Every row comes from one small tree of marks. The marks that hang from a mark follow it in brackets, in alphabetical order. Every link used is in the known rows. Which tree was each row made from?
Known rows:
nutiz(feda gurul(pegu) sopu): [ 1.31 -1.99 -5.88 -1.00  0.50 -0.37  1.94  3.64  5.04 -1.77 -0.32 -0.44
 -2.51  0.77  2.24  6.87 -0.96  2.18 -1.56  1.85 -2.09 -1.53  1.02  0.22
  1.74 -4.19 -1.16 -1.32  3.10 -0.61  1.06  0.64 -2.61 -2.33 -2.35 -1.90
 -0.54  0.67 -0.04 -2.01 -1.50 -1.64 -2.00  0.33 -0.91]
vufo(nomo nutiz(gurul(dunu pegu))): [-1.20  0.01 -3.35  0.26 -0.95  1.82  3.77  1.09  0.76  1.59 -2.21 -1.89
 -6.01 -0.35  1.63  0.72  1.89 -0.76 -1.69  1.59 -3.51 -3.11 -0.71  2.18
  2.06 -1.72 -0.96  1.01  2.70  0.24 -1.10 -1.80 -3.08 -1.40  1.50 -1.24
 -1.49  0.41 -0.12 -0.68  1.49 -0.42 -1.06  4.06  0.45]
revol(tafil(dunu(gurul(sopu) pegu)) vufo): [-1.11  0.64 -5.15 -0.07  1.43  0.05  1.00  2.06  0.18  2.41 -0.90 -3.65
 -1.07 -4.12  1.47  0.37  0.45 -0.50 -0.68 -0.52  0.90 -4.71 -1.15 -0.99
  1.31  0.09  0.92  2.91  5.81 -1.86  0.28 -0.42  1.42 -0.88  1.04  2.30
  0.53  2.12 -0.96  1.00  0.78  2.29 -1.68 -1.40  0.94]
dunu(gurul(sopu) pegu revol tafil): [-0.10  1.97 -2.91 -1.85  3.11  2.03  0.04  1.43  4.17  3.21 -4.93 -2.79
  1.35 -3.85  1.77  0.94 -0.59 -1.12 -2.49  2.00 -1.93 -1.85 -2.52 -1.04
  1.95  2.87  0.16  3.19  1.75 -2.60 -0.49  1.81  2.78  0.13 -1.92  2.71
  0.38 -2.36 -1.21  2.26  2.26  1.22 -1.91 -1.17  1.58]
vufo(feda nomo(sopu(pegu))): [ 0.46 -2.27 -1.54  1.66 -1.93  0.61  0.20  0.99  1.41  1.13 -0.21 -1.36
 -2.21  0.18  1.68  2.71 -0.87 -0.31 -1.21 -1.24 -5.14 -4.10 -1.02 -0.45
  1.51 -1.79 -2.03 -3.10  1.64 -0.84 -1.23 -0.56 -1.55 -3.81  2.43  0.46
  0.23  0.25 -0.79 -2.80  1.39 -1.61 -1.48  2.26 -2.13]
revol(feda sopu(pegu) tafil): [ 1.50 -2.71 -3.09  0.68  0.98 -0.54 -0.14  1.10  2.41  1.07  2.02 -2.87
 -1.93 -3.72  0.80  3.02 -2.71  2.08 -0.21 -2.45  0.37 -0.80 -0.78 -1.64
  1.61 -1.61 -0.50  0.49  5.05 -0.88 -0.61  1.41 -4.38 -2.65  2.46  0.30
  0.43  2.58 -1.21 -2.52  0.67  0.62 -3.00  1.03 -1.32]
revol(feda(fuverak) tafil(dunu(gurul(pegu sopu)))): [ 0.71 -0.87 -4.52  0.12 -0.05  0.96  2.64  1.88  2.37  2.68 -0.36 -5.00
 -1.30 -1.74  1.19  1.96 -1.86  0.83 -1.20 -1.28  1.76 -3.75 -1.17 -0.64
  2.25 -1.58  0.34  1.78  5.95 -1.19  1.46 -0.68 -0.15  0.67  1.16  2.33
  0.40  0.18 -1.93 -0.93 -0.37  2.15 -0.87  1.83  2.14]
vufo(feda nutiz(gurul(dunu(tafil) sopu))): [-1.06 -0.07 -1.41  2.04 -0.43  0.38  1.90  0.56  1.30  1.83 -2.18 -1.22
 -4.12 -2.37  3.19  1.84  1.94  1.23 -1.57  0.94 -2.64 -2.11 -0.70 -0.25
  3.51 -2.59 -0.86  0.85  3.50 -0.86 -1.73 -0.94 -0.90 -2.40  1.04  0.32
 -2.40 -0.09  0.14 -0.98  1.13  1.19 -0.51  1.93  0.58]
vufo(nomo nutiz(sopu)): [-0.79 -2.16 -1.53 -0.91 -0.57  1.05  1.95  0.63  0.16  0.42 -4.37 -0.14
 -3.89 -1.47  0.52  1.48  1.48 -0.55 -0.80  1.32 -4.16 -1.70 -1.83  1.11
  1.03 -2.67 -1.74 -0.91  1.44  0.56 -1.80 -0.97 -3.45 -1.44  0.22 -0.35
 -0.47  2.14  0.68 -0.70  1.23 -1.64 -0.53  4.25 -2.03]
dunu(gurul pegu revol(feda vufo) tafil): [ 2.65  1.45 -3.40 -1.58  2.23  1.47 -0.18  0.94  4.92  2.45 -4.63 -0.58
  1.75 -6.56  0.74  2.71 -1.92  0.49 -2.23  0.71  0.83 -1.23 -3.66 -2.17
  1.40  0.71 -0.55  2.81  3.55 -2.49 -0.07  2.06 -0.11 -2.21 -3.52  1.50
 -0.80  0.44  1.03  1.77  1.98  0.40 -4.20 -2.15 -0.35]
dunu(gurul(sopu) pegu revol): [-0.58  1.30 -3.89 -1.68  2.47  1.78  1.01  1.57  4.06  2.30 -3.79 -2.16
  1.72 -3.11  1.24  0.97  0.83 -1.23 -1.99  1.58 -1.30 -2.27 -2.00 -0.54
  1.16  2.84 -0.17  2.82  2.49 -2.43  0.03  1.06  2.79 -0.45 -0.40  3.29
  0.51 -1.55 -1.20  1.67  1.93  0.50 -1.94 -0.96  0.92]
fuverak(revol(sopu(pegu) tafil(dunu(gurul)))): [-3.86 -0.86 -4.36 -1.88  1.58  0.94  0.32  1.06  2.22  2.94  1.56 -4.42
 -1.59 -2.93  0.57  0.88  0.33  1.49 -1.55 -1.83 -0.89 -0.39 -1.46 -2.13
  2.35 -0.35  0.73  0.91  5.45 -0.15 -0.73  1.17  0.62 -0.35  3.12  0.69
  1.70  0.96 -2.53 -0.37  0.85  1.49 -2.06 -0.15 -0.05]
nutiz(gurul(dunu pegu) sopu): [ 0.68 -0.76 -5.41 -1.05  0.80  1.32  2.46  3.92  3.37  0.11  0.20 -2.22
 -2.82  0.02  1.66  3.54  0.02 -0.13 -1.33  2.13 -3.53 -1.73  0.72  0.24
  2.86 -3.30 -0.19  0.68  4.05  0.09  0.94 -0.38 -0.70 -1.87 -0.72 -1.14
  0.38 -0.88 -0.90 -1.43 -0.75  0.74 -1.20 -0.06  0.21]
nutiz(feda(fuverak) gurul(dunu)): [ 0.89 -1.16 -4.07 -0.51  0.10  0.41  2.52  3.74  3.04  0.68 -0.43 -1.15
 -1.93  0.14  1.02  3.90  0.21  0.86 -0.67 -0.05 -0.25 -1.26 -0.63  1.62
  3.31 -4.46 -1.83 -0.59  4.21 -1.00  0.94 -1.39  0.40 -2.63  0.04 -0.45
 -2.40 -1.12 -0.34 -1.52 -0.69 -1.22 -1.12  0.37  0.46]
fuverak(revol(feda sopu(pegu) vufo(nutiz))): [-0.10 -1.92 -2.16  0.48  0.78 -0.35  0.86  1.14  1.24  0.81 -0.17 -0.93
 -0.89 -6.90  0.46  1.49  1.33  2.08 -1.53 -2.82  1.78  1.43 -2.03 -2.44
  0.80 -2.54 -1.72  1.35  5.91  0.24 -2.70  1.05 -3.32 -3.51  0.32 -0.05
 -0.21  5.31  0.53 -1.11  1.94  0.44 -2.75 -0.62 -2.81]
dunu(gurul(sopu) pegu tafil): [ 0.15  1.33 -3.60 -0.33  2.76  1.55  0.85  2.21  2.61  2.69 -3.30 -3.27
  0.84 -3.32  2.49  1.81 -0.61 -1.54 -2.06  1.72 -1.36 -2.98 -1.06 -0.65
  1.72  1.94  0.33  2.66  1.89 -1.94 -0.51  1.21  1.57 -0.73 -1.84  2.89
  0.86 -1.68 -0.74  1.34  1.98  1.99 -0.89 -0.90  1.65]
vufo(feda(fuverak(dunu(gurul)) tafil) nomo nutiz): [-0.54 -2.60  0.27 -1.19 -2.53  2.55  2.00 -0.31  1.27  3.03 -4.94 -2.05
 -3.88 -1.02  0.49  2.64  2.88 -0.95 -1.74  0.24 -4.23 -2.98 -3.01  2.03
  3.40 -1.55 -1.88  0.61  3.70 -0.45  0.21 -4.18 -2.40 -1.45  1.58  1.86
 -1.43  1.08  0.84 -0.53  1.40 -0.78 -0.13  6.82 -0.98]
dunu(gurul(sopu) pegu revol(feda vufo) tafil): [ 2.38  1.80 -3.64 -0.97  2.53  0.96  0.37  1.44  4.02  2.73 -4.62 -1.15
  1.97 -7.48  1.06  2.13 -1.55  0.32 -2.74  0.79  1.30 -1.97 -2.86 -2.02
  1.69  1.23 -0.44  3.58  3.96 -2.86 -0.12  2.00  0.90 -1.75 -3.15  2.57
 -0.14  0.59  0.43  1.64  1.87  1.30 -3.82 -2.78  0.44]
fuverak(dunu(gurul pegu) revol): [-2.82  0.13 -4.47 -2.22  2.37  1.81 -0.07  1.51  3.40  2.42 -1.16 -3.81
  0.74 -1.47  1.74  0.69  2.69 -2.08 -1.54 -0.57 -1.80 -0.70 -2.28 -0.37
  2.71  2.94 -0.45  1.19  4.34 -0.66  0.89 -0.33  2.12  0.68 -0.21  1.03
  0.55 -0.82 -0.04  0.67  0.82  0.62 -1.53  0.65  0.24]
nutiz(feda(fuverak(revol)) gurul(dunu pegu sopu)): [-0.37 -0.34 -4.88  0.08  0.73  1.15  4.45  4.63  3.47  1.26 -0.06 -3.76
 -1.48  0.05  2.53  2.68  2.03  0.47 -2.60 -1.04  0.43 -0.96  0.40  0.97
  3.48 -2.26 -1.23  0.52  5.40 -0.68  0.49 -1.10  2.78 -0.71 -0.36  0.15
 -0.88 -0.76 -1.68 -0.99 -0.52  0.61  0.21 -0.54  2.10]
revol(tafil(dunu(gurul(sopu))) vufo): [-1.80  0.21 -4.55 -0.27  0.38 -0.32  0.17  1.68 -0.41  2.06 -0.64 -2.75
 -1.19 -3.65  0.46 -0.77 -0.29  0.31 -0.06 -0.82  1.37 -3.52 -1.03 -0.66
  1.44 -1.32  0.54  2.20  4.90 -1.96  0.33 -0.33  1.26 -1.12  2.08  1.81
  1.21  1.78 -1.45  0.33  0.33  2.42 -1.97 -1.17  1.37]
gurul(dunu pegu(sopu)): [ 1.22 -0.54 -3.92  1.04  0.99  1.65  3.40  3.14  1.92  1.10 -0.63 -2.83
 -1.01 -1.07  1.50  0.77  0.34 -1.50 -1.00  1.23 -1.86 -1.02 -0.13 -0.70
  2.48 -1.45  0.24  0.56  4.00  0.12  0.13 -0.52  0.34 -1.84 -0.12 -0.51
  1.44 -0.88 -1.84 -0.66  0.33  1.22  0.52 -0.15 -0.50]
feda(fuverak(revol) tafil): [-0.84 -1.71 -0.18 -1.57  0.06  3.70  0.34  2.99  1.93  2.21 -3.12 -4.01
  0.80 -0.45  0.86  1.18  2.41 -2.07  0.10 -2.79 -0.59  3.16 -1.50  0.41
  1.84 -1.44 -1.23  1.03  2.81 -0.37 -0.42 -2.71  3.33 -0.28  0.88  1.52
  1.30  0.48 -2.07  1.34  1.37  0.94  0.86  1.73  0.63]
fuverak(dunu(pegu) revol(feda(tafil) sopu)): [ 0.17 -1.57 -3.10 -1.44  1.56  1.58  0.19  2.33  3.24  1.64 -0.92 -3.68
 -0.59 -5.14  1.14  4.31  0.38 -0.84 -1.50 -2.36 -1.00  1.77 -1.12 -0.65
  4.24 -0.68 -0.70  0.79  7.54  0.85  1.67 -1.59 -0.52 -0.11 -0.13 -1.03
  0.90  3.41 -0.43 -1.23 -0.73  0.36 -2.56  0.64 -2.32]
vufo(feda nomo nutiz(gurul)): [-1.11 -1.23 -1.80  0.77 -2.44  0.87  1.77 -0.68  0.97  0.99 -2.74  0.78
 -5.03 -0.25  1.88  3.36  2.73  1.64 -1.33  0.27 -3.50 -3.33 -1.17  1.39
  1.61 -2.32 -1.78 -1.70  1.64 -0.69 -1.26 -1.87 -3.60 -2.95  1.90 -0.49
 -2.42  2.01  1.08 -1.61  1.51 -1.92 -1.43  5.11 -1.44]
feda(fuverak tafil(dunu(gurul pegu revol(sopu)))): [ 0.67 -0.37 -2.52 -3.81  1.00  3.22  1.56  3.13  3.40  3.36 -4.22 -3.66
 -0.16 -4.06 -0.76  4.09 -0.76 -0.77 -1.96  0.97 -2.13 -1.41 -2.40  0.02
  3.17 -2.39  0.26  3.13  5.94 -0.42  1.77 -2.13  2.20 -0.16 -0.24  1.93
  0.53  0.35 -2.25  1.12  0.51  0.24 -1.25  0.19 -0.78]
feda(fuverak(dunu(pegu revol(vufo(nutiz)) tafil))): [ 1.51 -0.67  0.02 -1.89  1.85  0.97 -1.16  2.17  0.90  2.72 -4.95 -3.56
 -0.86 -3.33  1.21 -0.97  1.11 -2.01 -0.74 -0.60 -1.99 -1.95 -4.70  0.55
  2.38  0.29 -1.63  3.39  4.37 -1.27 -0.62 -1.44 -0.09  0.75 -3.02  0.51
 -2.76  0.82  0.60  1.12  2.06  0.28 -0.28  1.74 -0.58]
tafil(dunu(revol(feda sopu))): [ 0.42 -0.69 -3.30 -1.39  0.03  0.11 -0.33  1.02  2.32  0.93 -1.31 -0.47
 -1.07 -4.61 -1.04  2.75 -2.65  1.96 -0.73 -0.42 -0.16 -0.41 -1.99 -1.04
  3.07 -4.33 -0.73 -0.37  5.34 -0.05  1.04 -0.06 -0.61 -0.67  0.91 -1.70
  0.21  2.16 -1.98 -2.08 -0.85 -0.98 -3.22 -0.77 -2.32]
fuverak(dunu(revol(sopu tafil vufo(nomo))) feda): [ 0.57 -2.02 -2.07 -1.56 -0.48 -0.82 -2.79  1.13  1.57  1.24 -0.61 -1.81
 -1.44 -5.17 -0.92  0.47 -0.83 -0.18 -1.62 -2.08 -2.53 -1.74 -3.31 -0.13
  4.56 -0.16 -1.12  0.22  5.04 -1.17  2.29 -0.06 -0.58 -0.72  1.82 -1.49
 -0.17  4.07 -1.00 -3.33 -0.84 -1.26 -3.02  0.24 -2.30]
revol(feda(fuverak) sopu tafil(dunu) vufo): [ 2.68 -2.09 -3.12 -0.15 -0.34 -0.69  0.97  3.34 -0.41  1.37 -0.06 -2.49
 -1.25 -6.13 -0.95  2.57 -3.00  2.35 -0.09 -3.66  2.92 -2.78 -1.71 -0.66
  2.53 -5.52 -0.48  0.60  8.28 -0.26  1.41 -1.12 -1.84 -1.95  0.61 -0.15
 -0.17  5.19 -0.98 -2.41 -0.91  1.25 -2.03 -0.73 -1.64]
feda(fuverak tafil(dunu(gurul revol))): [-0.64 -0.58 -1.71 -3.57 -0.29  3.23  0.15  1.81  2.96  3.23 -4.16 -3.03
 -0.28 -1.69 -0.94  2.01 -0.13 -0.99 -0.69  0.78 -1.46  0.01 -2.75  0.34
  2.70 -2.71 -0.38  2.61  3.74 -1.13  1.28 -2.43  2.77  0.10  0.97  1.92
  0.70 -1.18 -2.43  1.44  0.59  0.24 -1.21  1.33  0.55]

Which tree is each row?
[-1.26 -1.81 -1.79 -1.60 -1.79  1.75  3.55  0.40  1.49  2.22 -5.27 -1.20
 -4.64 -1.79 -0.04  3.69  0.96  0.10 -1.81  1.44 -1.95 -2.04 -2.48  1.92
  2.39 -4.30 -1.64  0.32  3.65  0.03 -0.46 -2.95 -2.32 -1.17  0.91  0.63
 -1.58  1.47  0.14  0.31  0.75 -2.22 -0.87  4.85 -0.89] -> vufo(nomo nutiz(feda(fuverak tafil(dunu(gurul)))))
[ 1.22  0.30 -5.27 -1.86  0.06  0.38  1.35  1.82  3.30  1.18 -1.48 -0.68
 -0.12 -6.32 -1.35  2.86 -2.96  2.31 -2.45  0.69  1.23 -2.56 -1.95 -1.58
  2.35 -3.54 -0.05  1.88  6.59 -0.71  1.65  0.83 -1.02 -1.83 -0.76 -0.42
  1.08  2.39 -1.41 -1.21 -0.39  0.56 -4.07 -2.62 -1.42] -> tafil(dunu(gurul(pegu) revol(feda sopu vufo)))
[ 0.69 -0.47 -1.60 -0.55  0.11  2.53  0.78  0.74  3.71  1.85 -2.65 -1.49
 -0.91 -3.23 -0.02  1.32 -0.43 -1.06 -0.08 -0.22 -0.73  2.59 -2.14 -0.49
  3.56 -2.33 -1.11  1.34  4.25 -0.82  0.28 -1.20  0.96 -1.71  1.70 -0.16
  0.08 -0.41 -1.40  0.14  0.36 -0.02 -2.57  0.21 -0.09] -> gurul(dunu(revol(feda(tafil))))
[-0.60 -0.29 -4.45 -1.67  1.88  0.86 -0.45  1.71  2.76  1.73 -1.15 -3.01
 -0.08 -1.26  1.33  1.52  0.60 -2.25 -0.83  1.19 -2.37 -3.09 -1.88  0.54
  2.41  1.77 -0.46  1.69  3.76 -1.23  1.49 -0.65 -0.16 -0.35 -0.37  1.21
  0.10 -1.15  0.19 -0.17  0.63  0.33 -1.81  1.10 -0.04] -> fuverak(dunu(gurul pegu))
[ 1.25 -3.44 -2.58 -2.16 -0.37  0.90  1.52  3.40  2.86  0.11 -2.81 -1.74
 -1.98 -0.89  0.35  6.33 -0.62  0.39 -0.57  0.71 -1.95  0.21 -0.95  0.16
  3.24 -6.82 -1.38 -0.79  5.10  0.33  1.15 -2.40  0.06 -1.28 -1.21 -0.28
 -0.09  1.59 -1.02 -0.94 -1.70 -1.72 -0.10  1.15 -1.93] -> nutiz(feda(fuverak tafil(dunu)) sopu)
[ 0.67 -0.36 -5.93 -0.15  1.28  0.49  2.17  0.59  3.45  2.44 -0.68 -2.60
 -1.52 -3.88  1.50  4.51 -1.48  1.49 -1.05  0.36  0.55 -2.70 -1.53 -2.48
  2.10 -0.99  1.17  0.25  6.19 -0.62  1.46  0.44 -1.69 -0.91  0.39  0.93
 -0.15  1.06 -0.10 -0.29 -0.59  0.20 -2.83  1.35 -1.08] -> revol(feda tafil(dunu(gurul pegu(sopu))))
[ 0.28  0.68 -2.18 -1.14  1.11  0.85  1.13  0.78  4.54  1.30 -5.64 -0.76
 -0.79 -4.12  1.23  0.63 -1.15  1.29 -2.54  1.87 -0.16 -0.90 -3.40 -1.15
  0.94 -0.48 -0.94  2.92  2.39 -2.16 -1.51  2.11 -1.60 -1.67 -3.30  0.21
 -1.31 -0.02  0.32  2.04  2.24  0.29 -2.60 -0.45  0.68] -> dunu(gurul(pegu) revol(vufo(nutiz(feda))) tafil)
[ 0.88 -2.22 -1.63 -2.31 -0.31  1.11  0.99  2.93  2.99  1.04 -3.32 -1.78
 -1.38 -2.75 -0.70  4.71 -1.57  1.12 -0.97 -0.41 -0.76  0.60 -1.74  0.60
  3.58 -5.66 -1.32  0.03  5.52 -0.27  1.26 -2.12  0.80 -0.95  0.07 -0.79
 -0.43  1.77 -2.32 -0.76 -0.95 -1.68 -1.18  0.19 -1.79] -> nutiz(feda(fuverak tafil(dunu(revol(sopu)))))
[-0.85 -1.05 -3.41 -1.48  0.50  0.67 -1.99  0.22  5.76  1.79 -0.17 -4.14
 -0.30 -1.05  1.27  0.51 -0.53 -1.01 -2.04  0.13 -2.72 -1.32 -3.10 -1.40
  3.92  2.92 -0.04  1.88  3.48 -1.98  2.56  1.18  0.50  1.01  1.28  0.48
  0.00 -1.06 -1.62 -1.63 -0.40  0.00 -2.22  1.43  1.02] -> fuverak(dunu(gurul(pegu) revol(tafil)) feda)
[-0.71  0.07 -2.54  0.05  1.10  2.57  1.68  1.53  3.20  1.96 -1.38 -4.75
 -1.85  0.19  1.69 -2.06  0.06 -1.65 -0.26 -0.71 -1.89 -0.43 -1.78 -0.24
  2.61  0.95  0.16  1.84  3.75 -1.22 -0.24 -0.09  1.59  0.35  1.89 -0.20
  0.19 -1.76 -2.77  0.58  1.10  1.62 -0.37  0.66  2.10] -> gurul(dunu(revol(tafil)) pegu)
[ 0.62  0.26 -2.82 -0.99  2.31  1.97  1.90  2.77  2.78  1.77 -2.28 -2.34
 -0.29 -4.02  0.39  0.91 -0.06 -1.42 -1.31  0.31 -2.43 -0.87 -2.02 -0.27
  3.40 -0.63 -0.33  1.50  5.23 -0.27  0.04 -0.01  1.77 -1.44  0.29 -0.13
 -0.27 -0.01 -1.63 -0.14  0.92  0.17 -1.22 -1.76 -1.14] -> gurul(dunu(pegu revol(sopu)))
[ 0.50 -1.54 -2.64  0.66 -0.85 -0.22  2.00  1.78  1.25 -0.09 -1.77  0.94
 -3.26 -3.64  1.44  3.17  2.52  1.76 -1.04  0.75 -2.05 -2.14 -1.13 -0.85
  2.33 -4.91 -1.42  0.35  5.22 -0.30 -1.10 -1.04 -2.23 -4.76 -0.40 -0.20
 -2.16  2.96  1.88 -1.25  0.38  0.14 -1.54  0.31 -2.07] -> revol(vufo(feda nutiz(gurul(dunu) sopu)))
[-1.19  0.57 -5.19 -1.16  1.29  1.24  1.06  1.43  2.21  2.04 -1.31 -2.48
 -0.71 -1.77  1.20  2.69  0.28 -1.00 -1.11  1.68 -1.35 -3.56 -1.49 -0.81
  1.75 -0.86  0.43  1.30  4.00 -0.63  0.63 -0.47  1.04 -0.74  0.11  1.22
  0.32 -0.38 -0.91  0.36  0.67  0.16 -1.35 -0.21 -0.21] -> tafil(dunu(gurul pegu))
[ 2.32 -2.09 -5.27 -1.22  0.51  0.69  4.17  5.11  4.60 -0.32 -0.53 -2.04
 -2.61  0.71  1.59  5.87 -0.29  1.09 -2.03  1.52 -2.18 -2.08  0.12  0.86
  3.46 -5.23 -1.32 -0.41  5.24 -0.08  1.43 -0.77 -0.79 -2.22 -2.37 -0.90
 -1.51 -0.77 -0.32 -1.99 -1.67 -0.87 -0.37  0.30 -0.05] -> nutiz(feda(fuverak) gurul(dunu pegu) sopu)
[ 0.02  1.03 -4.98 -2.77  1.66  0.70  0.82  2.34  2.38  1.97 -2.57 -1.03
  0.30 -6.30 -0.88  2.40 -0.97  0.68 -2.22  1.23 -0.61 -3.44 -2.47 -1.22
  2.13 -1.78  0.32  2.37  6.12 -0.84  1.08  0.37  1.18 -1.60 -0.90  0.60
  0.36  2.10 -1.01  0.33  0.55  0.12 -3.18 -3.12 -1.89] -> tafil(dunu(gurul pegu revol(sopu vufo)))
[ 3.12 -0.24 -1.47 -1.06  0.88  0.05 -1.47  2.01  2.39  0.94 -3.47  0.37
  0.81 -7.62 -0.88  1.92 -3.87  2.13 -1.10 -1.36  1.04  0.65 -2.68 -1.40
  2.44 -3.21 -1.31  0.94  4.08 -1.36 -0.09  1.58 -1.35 -2.54 -2.14 -1.29
  0.16  2.95 -0.55 -0.87  0.69  0.35 -3.94 -2.70 -1.92] -> dunu(revol(feda sopu vufo) tafil)
[ 2.07 -2.14 -1.13  0.54 -1.10  0.71  0.18  2.83  0.71 -0.04 -1.75  0.02
 -0.06 -5.26  0.07  3.93 -0.23  1.13 -0.57 -1.87 -0.37 -0.77 -0.11 -0.51
  2.25 -4.35 -0.93  0.25  5.12 -0.74  0.21 -1.67 -0.67 -5.05  0.63  0.17
  1.45  4.88 -0.80 -1.61  0.49  0.97 -1.48 -1.63 -2.79] -> revol(sopu vufo(feda(tafil)))
[-1.00 -0.58 -5.51 -1.44  2.54  1.08  1.25  0.86  4.63  2.98 -0.68 -3.82
 -0.02 -3.76  1.95  2.78  1.08  0.29 -1.76 -1.38 -0.22 -0.19 -2.38 -2.16
  3.16  2.77  0.48  0.26  6.64 -0.55  1.83  0.58 -0.31  0.51 -0.30  0.85
  0.22  0.53  0.75  0.18 -0.54  0.64 -3.02  1.95 -0.82] -> fuverak(dunu(gurul pegu(sopu)) revol(feda tafil))
[ 1.38 -1.48 -1.16 -0.94  0.32  1.55 -0.26  0.91  3.45  1.84 -2.68 -2.63
  0.14 -1.34  0.37  0.56 -1.18  0.66  0.61 -2.88  0.92  0.61 -3.29 -0.36
  1.59 -0.54 -1.31  0.40  3.32 -1.97  0.30 -0.10  0.15  0.01  1.02  1.05
 -1.20  0.08 -1.29 -0.05  0.78 -0.22 -1.75  2.27  0.62] -> dunu(revol(feda(fuverak) tafil))
[-0.26 -0.71 -2.69  0.71  1.54  0.51  0.65  0.09  2.65  2.87  0.61 -3.93
 -1.92 -3.06  1.37 -1.11  0.18 -0.28 -0.63 -1.15 -0.34 -0.16 -1.97 -1.64
  2.95  0.66 -0.66  2.60  4.89 -2.07 -1.37  0.77  0.49 -1.08  3.52  1.81
 -0.18 -0.79 -2.06 -0.49  1.36  1.27 -2.32  0.20  1.24] -> gurul(dunu(revol(feda tafil)) sopu(pegu))
[ 1.42 -2.24 -0.21 -0.04 -0.46  0.89 -1.37  1.62  1.32  1.84 -1.74 -2.85
 -0.45  0.36  1.66  1.59  0.50 -0.56 -0.29 -1.73 -2.46 -2.30 -2.45  0.41
  3.68 -1.55 -1.70 -0.81  3.13 -1.29  0.52 -2.03  0.48 -0.85 -0.64  0.53
 -1.05 -0.52 -0.48 -1.82  0.58  0.44  0.90  2.44 -0.42] -> vufo(feda(fuverak(dunu(tafil))))
[ 0.85  0.07 -1.97  0.34  1.85  0.70 -0.19  0.37  2.74  3.15 -0.80 -3.05
 -1.26 -4.18  1.29 -0.46 -0.79 -0.47 -1.58  0.29 -1.05  0.31 -2.22 -1.88
  3.59 -0.33 -1.04  2.76  3.74 -1.86 -1.90  1.28  0.72 -1.28  0.94  1.08
 -0.04 -1.62 -1.75 -0.37  1.74  1.19 -2.24 -1.06  0.82] -> gurul(dunu(revol(feda) tafil) sopu(pegu))
